After every row comes roughly how far along a hidden order it lies, from 0 to 30.
[ -2 -14  -2  -4  -7   0  11   1   3  -2   4  -7 -29  -9  25   7   0   0]
30
[ -1 -12  -1  -6  -1   8  12  -7   1   3  -4 -10 -25 -13  14   7   4   0]
0
[ -1  -3   2  -3  -2   4  10  -1   0   1  -2   0 -13 -10   6   7  -1   1]
30
[ -1 -13  -2  -4  -2   6  13   8   5   0   1 -10 -26 -14  46   8   0   1]
30
[ -2   0   3  -1   0  -1   9   5   7   0  -2   9 -24 -18   7   8  -3   1]
22
[ -3  -2   2  -2   3   6  11  15  11   0  -2   6 -24 -23  34   9  -2   1]
30
[ -4 -19  -4  -5  -9   4  18  -1   0  -2   3 -12 -44  -6  13   6   1  -2]
0
[ -3 -15  -2  -4  -2   7  12   7   2  -2   1  -5 -47 -16   9   5   0  -1]
2
[ -2  -5  -1  -2  -6  -8   9  -2   9   0   2   1 -21 -10  16  12  -1   1]
2
[ -7 -17  -1  -4  -1  12  18  14   7  -2   1   0 -58 -19  25   9   0  -3]
0
[ -1  -9  -1  -3  -3  -2   7   1   3   0   0  -4 -25 -12  17   4  -1   1]
22
[ -1 -13  -1  -7   0   8  12  -4   2   3  -3  -9 -26 -15  20   8   4  -1]
0
[  0 -10  -1  -3  -1 -11  -2   3   6   0   0   0 -31 -17  25   6  -1   0]
30
[ -2  13   4   1  -5 -17   6  -7  11   1  -1  14   2 -10 -16  11  -3   4]
2
[ -1 -17  -3  -5  -4   4  12   2   2  -1   2 -11 -31 -11  33   6   0  -1]
22
[ -6 -15  -1  -4  -3   7  18   7   4  -2   1  -1 -48 -16  14   8   0  -2]
0
[ -1  -9  -2  -3  -5  -5  11   0   9   0   3  -1 -25 -11  24  11  -1   1]
2
[ -1 -21  -4  -5  -4   4  10   4   2  -1   2 -14 -39 -11  39   4   1  -1]
22
[ -1  -7   0  -3  -4  -2  12  -2   2   0   1  -3 -22 -10  13   7  -1   1]
22
[ -1 -20  -1  -5  -4  -9   8  -6   2   0   1   7 -27 -14  15   6  -5   0]
0
[ -1  -8  -1  -3  -5  -3  10  -3   2   0   1  -5 -20  -9  13   6  -1   1]
22
[ -3 -16  -1  -4   0  11  14  13   5  -2   0  -2 -54 -21  16   6   0  -2]
2
[  1 -15  -4  -4  -9  -3  11  -9  -2   0   3 -15 -20  -3  20   4  -1   1]
22
[ -3 -21   1  -5   2   1   9   7   7   0  -1  15 -41 -25  31   9  -5  -2]
0
[ -1  12   5   0   1 -21  -6  -1   9   1  -4  18 -12 -19 -11   7  -4   3]
30
[ -3 -23  -4  -5  -6   7  13   6   3  -2   4 -10 -42 -12  45   7   1  -2]
30
[ -1 -16  -2  -7   0  12  12  -4   1   3  -3 -12 -31 -13  25   7   5  -1]
0
[ -2   3   4  -2   2   5   9   5   4   1  -4   8 -16 -18   5   8  -2   1]
30
[ -2  11   4   0  -2  -8   7   0   7   1  -2   8   2 -15   1   7  -3   4]
30
[ 0 -5  0 -3 -6 -1 10 -9 -3  1  0 -9 -6 -5  3  5 -1  2]
30
[ -4  -7   2  -3   6  12  12  22  12   0  -2   5 -36 -27  49  10  -1  -1]
30
[ -4  14   6   1   3  -3   7  10  11   1  -5  18  -5 -22   5  10  -4   3]
30
[  0 -17  -3  -7   0   9  12   0   0   2  -1 -12 -17 -11  31   7   0   0]
2
[ -2 -32  -3  -7  -2   2  11   4   4  -1   1   2 -47 -20  43   7  -4  -3]
0
[ -5  -9  -1  -3  -7   0  16  -1   2  -2   1  -2 -35  -9  -4   6  -1   0]
0

Part 2:
[-6 -1  4 -2  4 -1  6  0  2  1 -2  4  6 18 -1 -1 -5 -1 -1]
6
[  8   0  -4  -2   1   0 -12   0  -1   1   6  -5   4 -12   1   1  -6   1
  -3]
19
[ -4   0   2  -2  -2   5  11   1   0   3 -14  29  -1   2   0   0  11   0
  -1]
15
[-10   1  -2 -10  -2   9   3   1  44  -1 -22  60   0  -2   1   1  11   1
   2]
29
[  0  -1   1   2   2   4  -2   3 -25  -1   2   6  -6  -3   1   0   9   0
  -3]
9
[ 4  0  2  0 -5  7  3  4 -4  3 -9 15  8 -3  0  1 11 -1 -5]
17
[-12   0   1  -4  -2   7  14  -2   6   1  -9  35 -17   0   0   0   6   0
   2]
13
[-10  -4   1   2   7   2  -5   1 -47  -6  11  -8 -21  16   1  -2 -11  -1
   6]
0
[ -6   0   0  -5  -5   7   9   3  11   2 -13  31   2  -5   0   1  19   0
  -2]
21
[ 10   3  -3  -2  -5   3  -7   2  25   4 -12   7  20 -17   0   1  12  -1
  -9]
29
[ -2  -1  -1  -1  -7  15   2   4  -6   2  -8  39 -14 -17   1   1  20  -3
   2]
21
[  3   1  -5  -9   1   0 -14  -1  36  -1  -7  15  13  -8   1   1 -10   2
  -4]
24
[ -5   0   1  -6  -2   3   4   1  26   1 -18  36  15   4   1   0   3   1
  -1]
22
[ -7  -1  -2  -1   7   0  -7   0  -9  -6   6   0 -15   9   1  -1 -13   0
   3]
6
[  4  -1   3   5   2   1   1   3 -38   2   4  -8   6   3   0  -1   1   0
  -7]
8
[ -2   3  -4  -6   0  -3 -16  -1  34  -6  -7 -22  20  11  -1   1 -17   0
  -4]
14
[  9   1  -2   2   1   2 -14   2 -22   1   9  -8  -3 -12   1   0   2   0
  -6]
14
[ -2  -1   3   0  -2   4   7   2  -4   3 -15  15   1   4   0   0  10  -1
  -2]
12
[ -6   0   3  -4  -1   4  11   0   5   2 -11  23  -2   8  -1   0   5   0
   0]
12
[-12  -1   1  -7  -3   4  18   0  38   2 -24  42   2  11   0   1   6   2
  -6]
25
[  7   2  -1   3  -3   6  -6   3 -12   3   0  13   0 -16   1   1  12   0
  -6]
22
[  3   2  -6  -4  -4   8 -11   2  25   1  -7  21   1 -20   1   1  12  -1
  -4]
26
[ -6  -2   2   1   4   7  -3   2 -19  -2   0  12  -5   6   1  -1  -1  -1
   1]
6
[-14  -2   2  -1   5   4  -4   1 -12  -5   3  15 -16  12   0  -1  -3   0
   5]
2
[-13  -2   2  -2   3   5   1   1  -4  -1  -4  14  -7  10   0  -1  -2  -1
   4]
6
[  1  -1   2   3  -3   8   5   3 -21   2  -1  13  -2  -4   1   0  14  -2
  -2]
13
[-6  2 -4 -6  3  5 -9  0 27 -1 -8 16 -2 -2  0  0 -4 -1  0]
16
[  5   2   1   4  -3   6  -3   3 -20   4   4   5  -1 -11   0   0  16  -1
  -6]
19
[ -8  -1   0  -2   1   6  -1   1  15  -1 -11  25  -3   6   0   0   1  -1
   4]
11
[ 12   2  -1   4   1   3 -10   1 -31   5   9  -9  -1 -12   1   0   4   0
  -4]
14
[  6   2   2   0  -4   5   1   3   5   4 -18  11  13  -3   0   1  14   0
  -5]
21
[ -1   3  -3  -8   2   1 -11  -2  28   2 -11  -9  15  -1   0   0  -7   0
  -5]
20
[  4   2   2  -1  -7   5   7   2  21   4 -21  30  19  -5   0   1  16   1
  -7]
28
[ 18   3   0   2  -7   3  -9   3  10   7 -11  12  22 -17   0   1  16  -1
 -11]
30
[-7 -1 -3 -6 -1  8 -5  1 28 -2 -8 33 -5 -2  1  0  3 -1  3]
15
[  6  -1   3   3  -6  10   3   3 -11   4  -8  21  -3 -13   0   0  19  -2
  -3]
20

Part 3:
[  5  -2   0   5 -12  -7  -5  -2 -14   1  -2   1  -2  -3   8 -18  -2   1
   0]
10
[ -5   1 -14 -23  -5   2  17   0 -13 -11  25   3  -1  10 -27  27   4  -5
  -4]
22
[  4  -4  -2  -1 -11  -7   0  -2 -20  -3   9   2  -4   2  -4 -11  -1   2
  -4]
13
[  9  -7  11  15 -10  -9 -18  -2 -17   5 -12   0  -2  -4  19 -40  -5  10
  -2]
4
[  1   3 -10  -7 -13  -4   4   0  -5  -2   3   1   0  -2   0   3   0  -6
   3]
15
[  3  -2  -4  -2 -11  -6   3  -1 -19  -4   7   2  -3   1  -3 -10  -1  -1
  -1]
14
[  6   0   0   7 -13  -6  -5  -1  -8   2  -7   0   0  -6  13 -15  -2  -1
   2]
10
[ -7   1 -17 -25  -2   2  22   1 -13 -14  28   3  -2  14 -31  35   5  -6
  -5]
24
[ -2  -4 -10 -17  -7  -3  13  -1 -24 -11  24   4  -4  11 -26  11   3   1
  -7]
19
[  8  -3   4  12 -12  -8 -10  -2 -13   2  -6   0  -2  -4  14 -24  -4   3
   0]
8
[ -9   5 -21 -26  -2   5  29   2  -4 -15  31   2   0  13 -36  51   7 -12
  -3]
28
[  5   0  -1   3 -13  -6  -4  -1  -7   1  -6   0   0  -4  12 -13  -2  -2
   3]
11
[  6  -4   2   7 -12  -8  -4  -2 -17   0  -1   1  -3  -2   6 -24  -3   3
  -1]
10
[  9  -2   9  15 -10  -7 -15  -1  -8   8 -19  -1   1  -8  26 -33  -5   4
   3]
5
[  2  -3  -6  -6 -10  -6   4  -1 -20  -6  13   3  -4   4 -10  -3   0   0
  -4]
15
[ 10  -3  12  18  -8  -7 -23  -2  -8   9 -25  -1   1  -9  32 -41  -6   8
   4]
1
[ -1   4 -10 -16 -10  -1   9   0  -6  -6  11   2   0   2 -10  15   2  -7
   1]
18
[  9   2  10  16 -10  -6 -18  -1   4  11 -27  -2   4 -13  36 -31  -6   0
   8]
3
[  9  -5  11  17  -9  -8 -18  -2 -12   7 -18  -1   0  -7  25 -39  -6   7
   1]
3
[ -5  -1 -14 -22  -4   1  18   0 -18 -12  28   4  -3  14 -31  26   5  -3
  -7]
22
[ -3  -1 -12 -19  -7  -1  13   0 -16  -9  22   3  -2   8 -24  18   3  -3
  -4]
20
[ -4  -2 -14 -21  -5  -1  16  -1 -21 -13  29   4  -3  14 -29  22   4  -1
  -7]
21
[  7  -6   2   9 -12  -9  -8  -2 -21   1  -1   1  -4   0   7 -27  -3   6
  -3]
9
[  9  -4  14  18  -8  -7 -23  -2  -9  10 -25  -1   2  -8  35 -40  -6   8
   2]
1
[  0  -4  -8 -11  -9  -5   8  -1 -22 -12  19   4  -4   8 -18   4   1   0
  -6]
17
[ 10  -2  13  18  -8  -6 -22  -1  -6  11 -26  -1   2  -9  32 -37  -7   7
   3]
1
[ 12  -6  19  17  -5  -7 -33  -2 -15  13 -31   0   2 -10  40 -54  -8  16
   2]
0
[  3   0  -6  -6 -12  -5   4  -1 -12  -3   6   2  -2   0  -1  -3   0  -3
   0]
15
[ -9  -7 -19 -21   1   0  29  -1 -32 -23  50   5  -8  25 -60  36   7   1
 -16]
30
[  1   0  -8  -8 -11  -4   5  -1 -13  -4  11   2  -2   1  -5   1   1  -3
  -1]
16
[  9  -4  11  16 -10  -8 -17  -2 -10   7 -18  -1   0  -6  23 -37  -6   6
   1]
4
[  7  -1   5  12 -12  -7 -12  -1  -7   6 -13  -1   1  -7  21 -27  -5   2
   3]
7
[  2  -7  -4  -4 -11  -8   4  -2 -28  -6  17   4  -6   7 -16 -10   0   5
  -7]
15
[  9  -2  12  17  -9  -7 -21  -1  -5  10 -25  -1   2 -10  33 -46  -6   6
   4]
2
[  1  -3  -6  -6 -10  -6   4  -1 -20  -5  14   3  -4   5  -9  -3   0   1
  -4]
15
[  4  -3  -3  -1 -11  -7   1  -2 -18  -3   8   2  -3   2  -3 -11  -1   1
  -2]
13
[ -1  -7 -10 -16  -6  -5  12  -2 -30 -12  29   5  -6  14 -29   8   3   4
 -10]
19
[ -2  -1 -11 -16  -8  -2  11  -1 -18  -9  20   4  -3   8 -21  15   3  -2
  -5]
19
[ -5  -3 -13 -21  -5  -1  17  -1 -23 -13  31   4  -4  14 -33  24   4  -1
  -9]
22
[-11  -2 -22 -19   0   2  37   1 -20 -21  46   3  -7  22 -55  48   7  -7
 -12]
30
[  4  -1  -1   2 -13  -7  -3  -1 -13   1  -1   1  -2  -4   7 -12  -2  -1
   1]
12
[ -3  -1 -11 -17  -7  -2  13  -1 -18 -10  23   3  -3   9 -23  15   3  -2
  -5]
19
[ -1   1 -10 -15  -9  -2  10   0 -11  -6  14   2  -1   4 -13  12   2  -5
  -1]
18
[ -4  -1 -13 -19  -5   0  16   0 -18 -12  27   4  -3  12 -29  24   4  -3
  -6]
21
[ -7   0 -16 -23  -1   2  24   1 -18 -15  35   4  -3  17 -41  39   6  -5
  -8]
26
